Small tables with named rows and columns. After each table, cells are looked up by row and column.

miragaf
|  | tadot | faka | fufa |
|---|---|---|---|
| nepul | 54 | 168 | 173 |
| rakazu | 176 | 75 | 202 |
| sezed | 8 | 60 | 27 |
| zatiz | 47 | 201 | 158 |
| did | 148 | 5 | 83 |

fufa of rakazu is 202
tadot of sezed is 8
faka of zatiz is 201
fufa of zatiz is 158
tadot of rakazu is 176
faka of sezed is 60
faka of did is 5
tadot of nepul is 54
fufa of nepul is 173
tadot of zatiz is 47
fufa of sezed is 27

Table gof
,kasuvuf,ket,tetuk,napape,lin,suto,bezazi,kabav,vef,nel
zigu,139,112,70,85,157,91,138,86,27,92
lorid,143,83,55,115,163,112,138,106,17,103
sopud,62,82,157,83,37,75,62,81,186,79
nazegep,78,165,110,83,60,92,82,94,133,109
gogalu,97,195,74,96,111,122,101,94,87,128
tinitev,134,90,64,87,160,79,133,103,35,89
bima,126,119,74,109,131,104,109,106,52,115
pemi,58,83,134,105,53,101,69,110,148,105
bebuvo,98,49,99,119,87,109,86,115,85,94

bima, ket: 119
bima, vef: 52
lorid, vef: 17
pemi, bezazi: 69
zigu, kabav: 86
tinitev, vef: 35
gogalu, suto: 122
pemi, nel: 105
bebuvo, suto: 109
gogalu, nel: 128
sopud, tetuk: 157
zigu, nel: 92
zigu, lin: 157

Table gir
	zofoti	salosun	rok	zor
soz	7787	3822	7223	6079
pizu	4340	3348	6523	3743
benifi	7685	6690	4622	8536
kuf	4747	7806	4028	5106
nimine	2086	6560	5548	2505
vav	9212	4285	8727	6772
tifod	5862	4816	6907	4205

nimine, zofoti -> 2086
soz, zofoti -> 7787
vav, rok -> 8727
nimine, salosun -> 6560
vav, salosun -> 4285
pizu, zor -> 3743
pizu, rok -> 6523
tifod, zor -> 4205
tifod, zofoti -> 5862
nimine, rok -> 5548
soz, salosun -> 3822
benifi, rok -> 4622
benifi, salosun -> 6690
soz, rok -> 7223
benifi, zor -> 8536
kuf, salosun -> 7806
Which row has the largest rok? vav

perikos =
cols = nev, muku, med, bamagu, zaz, pusod, begovem, sadapob
tokipa: [141, 99, 154, 124, 105, 182, 122, 148]
nim: [134, 113, 145, 131, 120, 155, 135, 149]
batoke: [74, 164, 67, 151, 175, 57, 178, 153]
diz: [153, 84, 172, 142, 109, 188, 105, 139]
nifom: [84, 218, 15, 111, 185, 39, 185, 115]
zul: [144, 84, 169, 136, 101, 181, 119, 155]
retuluf: [57, 202, 23, 161, 200, 38, 208, 176]
rez: [153, 77, 182, 137, 90, 197, 114, 158]
totula: [71, 207, 29, 116, 182, 21, 177, 128]
dap: [137, 89, 163, 136, 106, 176, 123, 154]

zul, begovem: 119
retuluf, sadapob: 176
nim, begovem: 135
retuluf, muku: 202
retuluf, bamagu: 161
retuluf, nev: 57
nifom, begovem: 185
zul, muku: 84
nim, pusod: 155
tokipa, sadapob: 148
dap, zaz: 106
nifom, sadapob: 115
nifom, pusod: 39
rez, sadapob: 158
nifom, med: 15
nifom, bamagu: 111
totula, bamagu: 116
Which row has the largest pusod? rez

Table sut
,pepu,gunem,tidofun,lako,fafof,gebetig,pabisot,raso
gopil,86,31,22,57,52,44,53,62
vis,22,29,32,43,40,42,55,48
nutu,72,65,23,36,54,44,45,39
voz,34,41,46,38,58,47,35,34
dez,45,35,58,50,26,26,27,33
vur,29,71,58,55,43,53,27,26

lako of nutu: 36
gunem of nutu: 65
pabisot of vur: 27
tidofun of vis: 32
gebetig of gopil: 44
pepu of vis: 22
pabisot of vis: 55
gebetig of dez: 26
tidofun of gopil: 22
raso of nutu: 39
raso of voz: 34
pabisot of dez: 27
pepu of nutu: 72
pepu of dez: 45
gebetig of vis: 42

Table poda
	duv	rona	lubom	kepetum	nupu	pugeril
gok	47	48	47	46	47	48
kotimap	47	47	47	47	47	48
dudo	49	46	49	46	46	46
nuf	48	47	47	48	45	46
zur	45	47	46	48	49	47
big	74	50	63	49	14	49

What is the duv of dudo in poda? 49
What is the duv of nuf in poda? 48
What is the nupu of zur in poda? 49
What is the pugeril of dudo in poda? 46
What is the lubom of kotimap in poda? 47
What is the rona of nuf in poda? 47
What is the nupu of kotimap in poda? 47
What is the rona of gok in poda? 48
What is the pugeril of nuf in poda? 46
What is the duv of zur in poda? 45
What is the kepetum of nuf in poda? 48
What is the rona of zur in poda? 47
What is the nupu of dudo in poda? 46
Which row has the largest pugeril? big

pasi.tsv
	zab	des	pab	med
zogel	278	577	351	577
neris	167	421	195	397
kolo	355	644	325	124
lage	179	528	421	312
rirulo	373	686	177	222
vameg	803	251	231	330

What is the des of neris in pasi? 421
What is the med of zogel in pasi? 577
What is the zab of rirulo in pasi? 373
What is the des of lage in pasi? 528
What is the med of vameg in pasi? 330
What is the pab of lage in pasi? 421
What is the des of rirulo in pasi? 686
What is the des of vameg in pasi? 251
What is the des of kolo in pasi? 644
What is the zab of vameg in pasi? 803
What is the zab of neris in pasi? 167
What is the zab of lage in pasi? 179
What is the pab of neris in pasi? 195
What is the pab of zogel in pasi? 351
What is the pab of kolo in pasi? 325
Row with the largest med: zogel

Table kad
,zav,punalin,zuseti,tubol,kepete,reg,rimag
lur,0.537,0.457,0.332,0.433,0.845,0.328,0.682
sasilik,0.565,0.402,0.673,0.638,0.769,0.916,0.985
pinubo,0.658,0.235,0.720,0.700,0.741,0.830,0.883
nub,0.727,0.523,0.808,0.214,0.659,0.781,0.837
fak,0.400,0.519,0.388,0.762,0.854,0.733,0.933
lotezo,0.667,0.233,0.727,0.681,0.740,0.831,0.885
nelasaf,0.533,0.464,0.327,0.434,0.848,0.334,0.687
repi,0.513,0.574,0.346,0.324,0.839,0.390,0.737
rimef,0.661,0.230,0.719,0.707,0.737,0.826,0.876
nomegun,0.542,0.390,0.630,0.701,0.784,0.897,0.979
gusibe,0.480,0.728,0.356,0.287,0.808,0.448,0.753
fudo,0.695,0.335,0.780,0.434,0.727,0.846,0.915
puduti,0.686,0.446,0.589,0.166,0.761,0.482,0.738

What is the reg of nelasaf in kad? 0.334
What is the punalin of nomegun in kad? 0.390
What is the punalin of gusibe in kad? 0.728
What is the kepete of repi in kad? 0.839
What is the zuseti of lur in kad? 0.332
What is the rimag of fudo in kad? 0.915

